Below is a small trained network, with its code and all its weights. Each question gives an input and a target symbol and asks what happens when units are switched off, that is, made to give their printed mean instead of their output.

import numpy as np


def w(rows, s, z=0):
    codes = np.array(rows[::2]) - 128.0
    scale = np.full(codes.shape[1], s)
    scale[-1] = z or s
    return codes * scale


def f(y):
    return y / 2 * (1 + np.tanh(0.7978845608 * (y + 0.044715 * y**3)))


def softmax(a):
    e = np.exp(a - a.max(-1, keepdims=True))
    return e / e.sum(-1, keepdims=True)


def log_softmax(a):
    a = a - a.max(-1, keepdims=True)
    return a - np.log(np.exp(a).sum(-1, keepdims=True))


def net(x, mask):
    ids = ['ΔΣΦΨηπτω'.index(c) for c in x.split()]
    T = len(ids)
    res = E[ids] + P[:T]
    u = 0
    for l in range(2):
        r = res
        for j in range(2):
            rows = slice(2 * j, 2 * j + 2)
            q, k, v = (r @ M[l][rows].T for M in (Q, K, V))
            z = softmax(np.where(np.tri(T) > 0, q @ k.T / 2**0.5, -1e9)) @ v
            o = O[l][rows]
            res = res + np.where(mask[u + j], z, o[:, -1]) @ o[:, :-1]
        u += 2
        y = f(res @ A[l][:, :-1].T + A[l][:, -1])
        res = res + np.where(mask[u : u + 8], y, B[l][:, -1]) @ B[l][:, :-1]
        u += 8
    return log_softmax(res[-1] @ U[:, :-1].T + U[:, -1])


Q, K, V, O, A, B = {}, {}, {}, {}, {}, {}
E = w([
[201,77,80,113],'Δ',
[203,129,163,54],'Σ',
[141,170,173,37],'Φ',
[126,156,156,200],'Ψ',
[213,110,229,204],'η',
[110,90,80,3],'π',
[36,101,118,84],'τ',
[58,84,122,233],'ω',
],0.017)
P = w([
[134,1,133,56],'0',
[114,206,123,103],'1',
[121,202,115,115],'2',
[120,200,135,111],'3',
[121,200,137,105],'4',
[127,197,139,109],'5',
[124,193,139,116],'6',
[132,194,127,115],'7',
[123,193,117,118],'8',
],0.01)
Q[0] = w([
[82,41,46,2],'0.h1',
[96,214,165,87],'0.h1',
[76,102,46,49],'0.h2',
[66,113,103,195],'0.h2',
],0.0074)
K[0] = w([
[71,79,116,1],'0.h1',
[182,70,115,102],'0.h1',
[153,73,82,70],'0.h2',
[197,246,136,109],'0.h2',
],0.0089)
V[0] = w([
[103,183,253,63],'0.h1',
[179,28,172,194],'0.h1',
[150,242,99,93],'0.h2',
[249,141,107,46],'0.h2',
],0.0053)
O[0] = w([
[216,253,154,50,252],'0.h1',
[201,50,78,201,65],'0.h1',
[140,165,203,154,58],'0.h2',
[123,61,251,77,200],'0.h2',
],0.0047,0.0019)
A[0] = w([
[13,107,214,95,182],'0.n1',
[229,150,177,192,64],'0.n2',
[237,29,172,119,163],'0.n3',
[199,100,79,127,254],'0.n4',
[90,168,137,255,185],'0.n5',
[71,165,206,122,121],'0.n6',
[123,203,172,143,124],'0.n7',
[154,100,90,38,130],'0.n8',
],0.0087,0.0077)
B[0] = w([
[192,182,87,104,254],'0.n1',
[228,81,126,138,141],'0.n2',
[80,177,194,140,176],'0.n3',
[47,197,128,105,199],'0.n4',
[125,78,171,254,172],'0.n5',
[131,141,97,173,176],'0.n6',
[51,87,83,177,158],'0.n7',
[131,103,148,18,194],'0.n8',
],0.0095,0.0088)
Q[1] = w([
[254,162,179,8],'1.h1',
[117,228,94,60],'1.h1',
[190,102,172,189],'1.h2',
[97,235,145,149],'1.h2',
],0.0084)
K[1] = w([
[87,130,227,125],'1.h1',
[72,161,162,106],'1.h1',
[183,228,145,195],'1.h2',
[51,73,244,148],'1.h2',
],0.011)
V[1] = w([
[127,196,115,127],'1.h1',
[230,146,26,82],'1.h1',
[184,177,255,110],'1.h2',
[130,239,134,212],'1.h2',
],0.0099)
O[1] = w([
[203,102,69,51,182],'1.h1',
[221,249,2,175,79],'1.h1',
[154,249,222,188,235],'1.h2',
[1,187,88,95,1],'1.h2',
],0.0075,0.0094)
A[1] = w([
[185,148,1,44,79],'1.n1',
[186,157,93,46,252],'1.n2',
[116,169,164,171,37],'1.n3',
[103,142,79,255,132],'1.n4',
[30,108,110,168,115],'1.n5',
[81,201,187,240,162],'1.n6',
[183,117,232,61,33],'1.n7',
[73,176,51,20,150],'1.n8',
],0.008,0.0035)
B[1] = w([
[96,54,197,78,236],'1.n1',
[43,151,34,175,232],'1.n2',
[166,146,99,116,172],'1.n3',
[162,40,158,145,177],'1.n4',
[168,177,154,70,168],'1.n5',
[193,114,71,72,237],'1.n6',
[132,103,42,175,251],'1.n7',
[110,136,179,255,170],'1.n8',
],0.0076,0.019)
U = w([
[84,170,173,190,254],'Δ',
[101,163,168,44,146],'Σ',
[190,124,188,113,109],'Φ',
[83,100,132,196,19],'Ψ',
[114,188,107,108,90],'η',
[136,93,85,79,160],'π',
[151,98,123,250,98],'τ',
[138,63,211,194,144],'ω',
],0.011,0.0057)

Each question gives the input, a string of symbols that net reads in full, and the target symbol t.
The units are the heads (2 rows each of Q, K, V and O) and the neurons (one row each of A and B). Each row of codes is followed by its name. A weight is (code - 128) times the scale printed after its matrix; where a second scale follows, it is the last column's (O, A, B and U).
mask holds one flag per unit, layer by layer, with each layer's heads first. A switched-off unit (its flag False) gives its mean, the last column of its rows in O or B, instead of its output. The means were averaged over made-up inputs and are rounded, as every weight is.
A unit's drop is (log p(t) with every unit on - log p(t) with that unit switched off) / (log p(t) with every unit on - log p(t) with every unit switched off).
The circuit of an input: a set's keep is (log p(t) with only the set's units on - log p(t) with every unit switched off) / (log p(t) with every unit on - log p(t) with every unit switched off). Starting from the 12 units with the biggest drops (on a tie, the unit counted first), units are removed one at a time, each time the one whose removal leaves the highest keep (on an exact tie, the one counted first), for as long as the keep stays at least 0.8.
circuit, biggest first: the units of the circuit, biggest drop first
top k neurons: the k neurons with the biggest drops, biggest first
k most important neurons of layer l: the k neurons of layer l with the biggest drops, biggest first
input Σ τ τ ω ω τ π τ Φ, target Φ: top 4 neurons : 0.n3; 0.n8; 1.n2; 1.n6
input Δ Δ τ Σ τ Δ τ Δ τ, target ω: top 3 neurons : 0.n3; 0.n1; 0.n4
input τ Ψ η Σ Ψ η, target Φ: circuit, biggest first : 1.n6; 1.h2; 0.n2; 1.n2
input Ψ ω Ψ τ Δ τ Ψ τ Φ, target Δ: most important neuron of layer 1 : 1.n8
input Δ τ Σ, target ω: circuit, biggest first : 0.n3; 1.h1; 0.n1; 0.h1
input Δ Φ Φ, target ω: circuit, biggest first : 0.n3; 1.h1; 0.h1; 0.n1
input Δ τ Σ Δ, target ω: circuit, biggest first : 0.n3; 1.h1; 0.n1; 0.h2
input Δ ω Σ η Σ Ψ τ ω Σ, target ω: circuit, biggest first : 0.n3; 1.h1; 0.n1
input Σ Δ ω π Ψ τ η, target Φ: circuit, biggest first : 1.h2; 1.n6; 0.n2; 1.n2
input ω Δ τ ω τ Σ Σ τ Δ, target Ψ: top 3 neurons : 1.n8; 0.n4; 1.n2
input η τ Ψ Φ, target Σ: 4 most important neurons of layer 0 : 0.n3; 0.n1; 0.n4; 0.n8
input ω τ τ, target Ψ: circuit, biggest first : 1.n8; 1.h2; 0.h2; 1.n6
input Σ τ τ τ ω τ Φ, target Φ: top 2 neurons : 0.n3; 1.n2
input ω Φ Δ Δ Δ Δ τ Ψ Σ, target Ψ: top 3 neurons : 1.n8; 1.n2; 0.n4
input Σ π Δ Ψ, target π: 2 most important neurons of layer 0 : 0.n5; 0.n2
input π τ τ Δ Φ τ Δ, target τ: most important neuron of layer 0 : 0.n8
input Δ Φ ω, target ω: top 3 neurons : 1.n4; 0.n4; 0.n3
input ω Δ Φ, target Ψ: top 2 neurons : 1.n8; 1.n2
input Ψ Σ Ψ, target Σ: circuit, biggest first : 1.h2; 1.n7; 1.n2
input Ψ η Ψ, target Φ: 2 most important neurons of layer 0 : 0.n2; 0.n5
input Δ Σ Ψ, target Σ: top 3 neurons : 0.n5; 1.n5; 1.n7
input η Δ Δ τ Δ τ Δ Ψ τ, target Σ: circuit, biggest first : 1.h1; 0.n3; 0.n1; 1.h2
input τ Δ Δ Ψ τ Σ, target π: top 2 neurons : 0.n8; 0.n5
